Moves between states:
lun ω pov
lun φ tek
lun π vez
lun ρ gol
pif ω zom
pif φ zas
pif π par
pif ρ guk
med ω tig
med φ sel
med π san
med ρ rov
san ω rap
san φ tig
san π sel
san ρ pab
guk ω pif
guk φ zov
guk π reg
guk ρ zan
par ω kef
par φ zom
par π zas
par ρ reg
nat ω koz
nat φ gan
nat π zan
nat ρ zak
mov ω dak
mov φ lum
mov π zak
mov ρ boz
zom ω tud
zom φ fur
zom π kef
zom ρ pif
tik ω sas
tik φ zem
tik π gug
tik ρ tuk
koz ω zov
koz φ reg
koz π guk
koz ρ nat
fik ω zem
fik φ gug
fik π tik
fik ρ rap
gug ω vip
gug φ sas
gug π zem
gug ρ suv
rap ω fik
rap φ suv
rap π tuk
rap ρ san
tek ω dal
tek φ boz
tek π pov
tek ρ sof
rov ω med
rov φ pid
rov π pab
rov ρ tud
tiz ω lum
tiz φ zak
tiz π mov
tiz ρ pov
gol ω lun
gol φ sof
gol π kun
gol ρ sas
zov ω zas
zov φ par
zov π pif
zov ρ koz
dak ω gan
dak φ zan
dak π nat
dak ρ mov
suv ω gug
suv φ tik
suv π fik
suv ρ tig
kef ω bik
kef φ tud
kef π fur
kef ρ par
boz ω mov
boz φ tiz
boz π dal
boz ρ vez
sof ω tek
sof φ vez
sof π lun
sof ρ fel
sas ω gol
sas φ fel
sas π vip
sas ρ tik
tuk ω tik
tuk φ fik
tuk π suv
tuk ρ sel
zas ω fur
zas φ kef
zas π zom
zas ρ zov
vez ω boz
vez φ pov
vez π tek
vez ρ kun
gan ω reg
gan φ guk
gan π koz
gan ρ dak
fel ω sof
fel φ kun
fel π gol
fel ρ zem
lum ω zan
lum φ nat
lum π dak
lum ρ tiz
zem ω fel
zem φ vip
zem π sas
zem ρ fik
tig ω suv
tig φ tuk
tig π rap
tig ρ med
fur ω fal
fur φ bik
fur π tud
fur ρ zas
dal ω zak
dal φ mov
dal π tiz
dal ρ tek
fal ω pid
fal φ pab
fal π rov
fal ρ fur
pov ω tiz
pov φ dal
pov π boz
pov ρ lun
bik ω pab
bik φ rov
bik π fal
bik ρ kef
kun ω vez
kun φ lun
kun π sof
kun ρ vip
pab ω san
pab φ med
pab π pid
pab ρ bik
zak ω nat
zak φ dak
zak π lum
zak ρ dal
tud ω rov
tud φ fal
tud π bik
tud ρ zom
vip ω kun
vip φ gol
vip π fel
vip ρ gug
sel ω tuk
sel φ rap
sel π tig
sel ρ pid
pid ω sel
pid φ san
pid π med
pid ρ fal
reg ω par
reg φ pif
reg π zov
reg ρ gan
zan ω guk
zan φ koz
zan π gan
zan ρ lum

In the rows, 479 means zero.

The rows follow the links: the fewer symbols apart two states are, the more alike their rows tend to be.

Each row, then its state:
[ 311  450  591  452  618  432  301  647  394  599  675  324  580  305  510  281  497  432  491  438  667  445  671  633  336  822  773  525  236  186  713  442  521  618  388  382  412  316  600  818  685  310  505  613  687  265  318  787  351  383  568  667  480  463  690  348  597  552  489  581  507  543  680] -> med
[ 494  228  480  405  376  552  584  169  747  480  486  452  322  483  392  152  239  620  598  536  195  307  577  425  396  533  326  636  571  649  534  828  477  525  533  287  585  579  489  269  385  677  559  326  475  637  682  160  701  499  464  221  448  596  293  475  351  459  409  609  297  620  247] -> koz
[ 531  342  656  349  303  576  686   64  618  453  369  464  268  541  516  250  424  654  594  436  230  249  417  546  505  474  361  602  659  811  369  688  381  581  465  253  429  631  420  227  306  564  430  351  371  840  696  217  688  571  436  372  399  471  254  616  403  450  461  438  495  663  274] -> zan
[ 503  612  488  604  511  545  453  797  413  277  369  581  413  422  601  937  796  354  375  546  672  581  333  591  601  104  483  267  516  580  364  248  597  297  449  827  487  400  289  602  582  446  455  373  306  565  417  679  288  773  430  666  471  444  577  547  616  542  390  333  425  482  533] -> gol
[ 545  239  545  366  353  539  632   93  674  468  424  442  258  508  415  191  329  641  574  469  201  300  506  445  465  518  325  604  648  730  465  763  425  566  515  285  476  586  448  214  304  667  472  381  382  742  683  147  691  523  433  330  426  553  244  536  386  466  384  551  376  687  224] -> gan
[ 606  533  277  599  406  266  387  735  492  646  536  527  383  449  439  891  602  405  391  633  230  416  424  414  593  425  284  554  467  294  633  647  526  313  439  396  403  325  751  700  352  431  346  699  585  343  192  251  658  495  343  487  671  449  289  179  360  610  483  719  593  431  434] -> fik
[ 302  614  308  531  630  620  431  341  572  450  281  483  626  697  476  386  396  598  647  337  643  542  588  633  359  629  770  536  644  468  320  663  502  664  437  463  618  651  400  582  739  438  927  337  606  561  571  598  385  333  550  453  474  556  807  711  679   64  586  355  568  360  450] -> zas
[ 580  605  316  472  568  293  243  945  473  514  449  463  556  385  375  929  583  426  357  752  453  413  523  429  541  286  359  432  455  271  641  485  620  293  579  558  736  365  611  763  407  602  361  501  420  397  243  406  447  660  409  412  622  628  411  181  345  570  334  646  247  232  575] -> zem
[ 377  241   76  501  590  273  740  387  208  601  564  478  564  523  344  287  344  400  546  484  516  493  497  228  428  669  637  588  713  351  595  582  352  458  336  455  401  255  592  416  441  641  570  812  670  380  422  479  666  163  603  436  457  588  502  594  393  507  389  357  705  759  330] -> bik
[ 521  661  467  517  562  433  271  930  491  376  352  468  546  377  519  965  693  396  379  615  630  539  459  542  567  198  505  337  483  374  491  274  656  326  549  712  683  407  450  769  534  574  436  377  341  500  328  639  233  784  440  530  513  582  563  369  544  553  361  505  269  338  592] -> vip
[ 680  425  571  546  336  521  627  367  399  359  587  612  466  456  476  410  387  314  366  511  472  641  236  178  578  185   68  293  328  697  428  307  465  253  572  761  399  460  316   49  269  553  301  474  274  336  604  358  570  497  415  376  451  454  225  449  307  701  494  432  428  493  423] -> tek
[ 594  391  548  641  327  575  682  490  412  297  557  670  419  458  558  559  455  268  394  521  510  708  193  257  608  152  188  322  430  715  431  337  460  225  474  810  343  434  334   79  355  544  313  456  304  364  605  355  567  597  388  427  452  435  245  490  409  690  482  371  510  590  387] -> vez

Each walk starts at a row. The symbols on each line, taken left to right, move it on to the next state.
Answer with the state's row; about right is enough.
start [ 320  308   33  551  587  327  735  332  260  593  487  533  565  630  413  368  411  439  571  431  540  497  479  320  446  634  660  585  797  418  466  594  298  490  308  520  343  348  590  416  486  572  647  750  667  438  441  452  699  196  581  480  443  511  546  707  480  395  424  289  767  766  290]
π ω [ 350  245  364  377  670  331  466  581  303  614  746  367  646  292  351  167  339  406  531  569  563  435  697  366  302  808  704  586  346  179  775  494  454  571  420  429  415  266  645  643  536  520  490  730  707  250  380  674  484  245  620  507  492  605  599  360  436  644  351  554  477  636  556]
ω ρ ω π [ 380  558  622  557  478  489  332  605  453  586  585  361  455  424  625  568  687  488  452  347  517  422  578  786  423  725  727  534  300  275  574  493  543  547  314  336  263  336  599  835  664  119  516  577  705  344  260  728  371  414  447  770  550  314  698  391  703  488  563  603  676  529  595]
start [ 299  624  384  548  654  655  331  301  601  420  344  458  632  647  406  319  316  661  716  399  610  545  673  633  352  652  721  502  558  495  397  648  540  685  521  443  751  706  436  596  711  471  912  277  612  521  577  520  390  406  546  416  451  612  798  589  658   84  581  469  470  388  447]
ρ φ [ 334  574  400  468  624  626  327  332  682  425  413  444  628  551  338  243  253  701  666  458  556  518  738  578  315  630  655  535  560  453  475  724  538  675  604  433  775  702  427  538  694  494  873  269  557  543  586  489  400  474  539  347  469  649  730  474  601  185  518  590  312  335  472]
φ φ ρ φ [ 264  569  181  597  654  527  522  293  458  506  277  506  588  752  496  418  470  559  657  321  659  552  532  571  424  653  790  514  749  486  315  590  409  608  366  472  498  591  443  532  690  429  916  472  607  567  530  549  444  287  542  547  453  504  766  750  701  124  620  278  724  470  404]
start [ 396  474  429  413  591  634  347  272  775  444  451  451  616  507  300  190  152  690  692  516  480  470  744  477  309  627  534  580  517  459  539  756  567  651  636  418  824  678  473  501  570  597  782  233  535  520  660  415  495  447  513  268  458  677  625  426  513  245  496  647  261  366  412]
φ π ω [ 336  400   49  617  606  360  678  262  323  562  364  551  523  725  452  409  447  503  584  370  597  554  439  418  439  612  703  564  807  443  390  625  323  525  317  491  363  434  519  474  546  528  730  710  658  489  495  485  594  230  588  503  431  503  625  766  528  269  540  228  806  687  343]
π φ π [ 378  227  254  434  620  283  578  492  254  637  678  367  618  353  283  202  304  382  532  561  540  425  655  270  374  782  666  614  501  247  702  526  406  548  439  457  443  272  664  552  459  638  467  785  699  288  386  602  567  204  648  419  503  609  547  432  372  628  343  460  518  758  464]
start [ 348  249  131  457  628  278  668  419  217  646  648  457  618  452  302  213  311  407  484  545  531  479  568  244  413  690  658  614  623  305  659  561  357  499  357  461  429  258  660  440  442  692  519  814  708  307  384  510  635  206  608  411  494  599  511  493  379  621  347  393  601  772  422]
φ ω [ 346  552  636  496  532  494  295  632  455  588  645  332  530  357  552  422  600  471  502  406  596  440  665  733  372  784  789  527  247  235  626  447  530  572  378  383  317  350  591  818  698  214  488  586  715  297  290  751  328  398  480  721  502  378  722  387  659  539  499  591  555  547  658]
π ω ω π [ 633  556  301  510  499  256  319  860  496  581  544  487  511  372  426  877  538  408  372  731  328  453  537  384  556  340  287  511  459  237  608  548  577  283  558  496  677  371  688  725  367  580  320  582  488  337  194  300  532  602  384  386  632  559  369  174  309  589  371  709  358  289  508]
start [ 617  468  517  660  367  599  671  507  362  310  502  662  395  465  616  639  600  304  330  479  529  676  170  362  641   71  238  306  442  758  377  292  477  189  438  872  315  345  273  158  408  536  359  486  282  450  569  444  520  622  361  548  399  387  354  544  478  655  455  337  552  616  383]
φ ρ ρ [ 486  655  491  542  525  490  382  895  451  293  369  490  522  428  569  955  738  380  388  565  668  564  397  601  593  114  502  321  486  450  457  245  645  330  522  804  598  386  354  699  549  518  428  356  295  506  366  664  239  802  448  613  506  541  583  461  587  539  362  406  352  396  586]
π π ω ρ [ 493  583  503  667  465  588  532  709  413  273  402  593  396  478  642  861  733  375  405  503  662  624  250  556  635  118  403  267  536  681  351  234  540  248  403  884  433  355  282  480  560  482  403  399  265  515  483  601  342  745  408  690  469  392  498  591  609  593  405  297  493  541  445]
start [ 328  347  510  387  642  379  378  619  357  597  717  296  670  309  379  220  411  460  494  487  596  444  744  490  332  842  767  531  272  164  727  476  523  572  422  402  453  316  619  743  627  420  498  675  703  270  320  751  397  303  584  559  532  549  696  335  511  606  386  537  483  599  622]
π ω ρ ω [ 422  629  592  590  453  492  347  624  446  624  572  422  370  467  656  699  727  454  423  359  454  430  496  798  488  694  673  516  294  283  550  529  475  498  255  327  210  322  644  799  675  134  471  628  713  362  283  601  426  426  388  784  590  241  602  416  637  484  601  607  760  538  569]
ω ω φ [ 580  643  391  469  606  351  254  969  471  404  404  486  560  370  430  900  639  415  394  701  534  505  529  482  555  252  413  398  452  330  570  392  642  316  575  660  753  399  527  790  467  583  402  416  371  479  292  524  333  730  449  471  556  637  493  227  451  554  343  592  233  260  628]
start [ 578  581  398  656  358  352  431  602  429  639  552  500  305  511  614  892  720  449  421  464  280  406  388  637  552  559  475  530  440  334  546  606  473  388  297  314  182  307  738  706  513  196  440  679  712  311  203  386  634  392  295  666  615  268  410  354  546  549  564  652  827  546  463]
φ ρ [ 463  606  483  647  354  425  410  610  472  666  557  468  336  488  707  798  750  473  438  399  343  437  417  722  533  614  551  544  362  340  548  582  487  439  284  278  189  322  713  744  574  155  434  661  663  365  233  530  521  417  320  735  610  235  540  378  610  488  571  637  824  540  508]
ω π [ 670  551  292  532  430  236  356  795  489  601  522  522  476  414  438  891  529  411  369  680  259  398  471  368  569  387  332  524  473  264  634  603  566  296  480  436  557  334  723  688  348  514  345  633  530  326  219  262  599  495  369  400  653  533  293  197  321  572  395  718  473  356  469]
start [ 538  497  493  668  388  539  612  639  400  283  437  636  388  465  651  784  674  298  387  500  610  665  225  457  638   62  327  303  532  708  392  235  524  200  400  876  330  324  258  304  485  519  380  389  292  497  520  554  460  694  379  608  427  387  390  628  507  607  438  359  520  612  388]
ρ ω π ω [ 656  418  673  446  355  540  553  377  443  368  636  605  548  421  466  314  325  341  369  485  437  671  329  176  556  241   85  317  258  652  442  285  457  345  650  692  484  556  326   49  277  550  271  456  280  338  655  409  520  500  429  281  436  478  251  406  291  692  494  474  344  337  511]
π ρ ω [ 635  462  738  377  377  533  499  384  480  354  570  547  604  371  407  240  278  398  375  459  463  631  353  220  522  309  114  351  212  636  430  241  470  437  674  610  499  627  319  102  283  527  240  419  272  353  663  420  427  479  496  254  438  473  272  392  292  667  521  488  282  264  582]
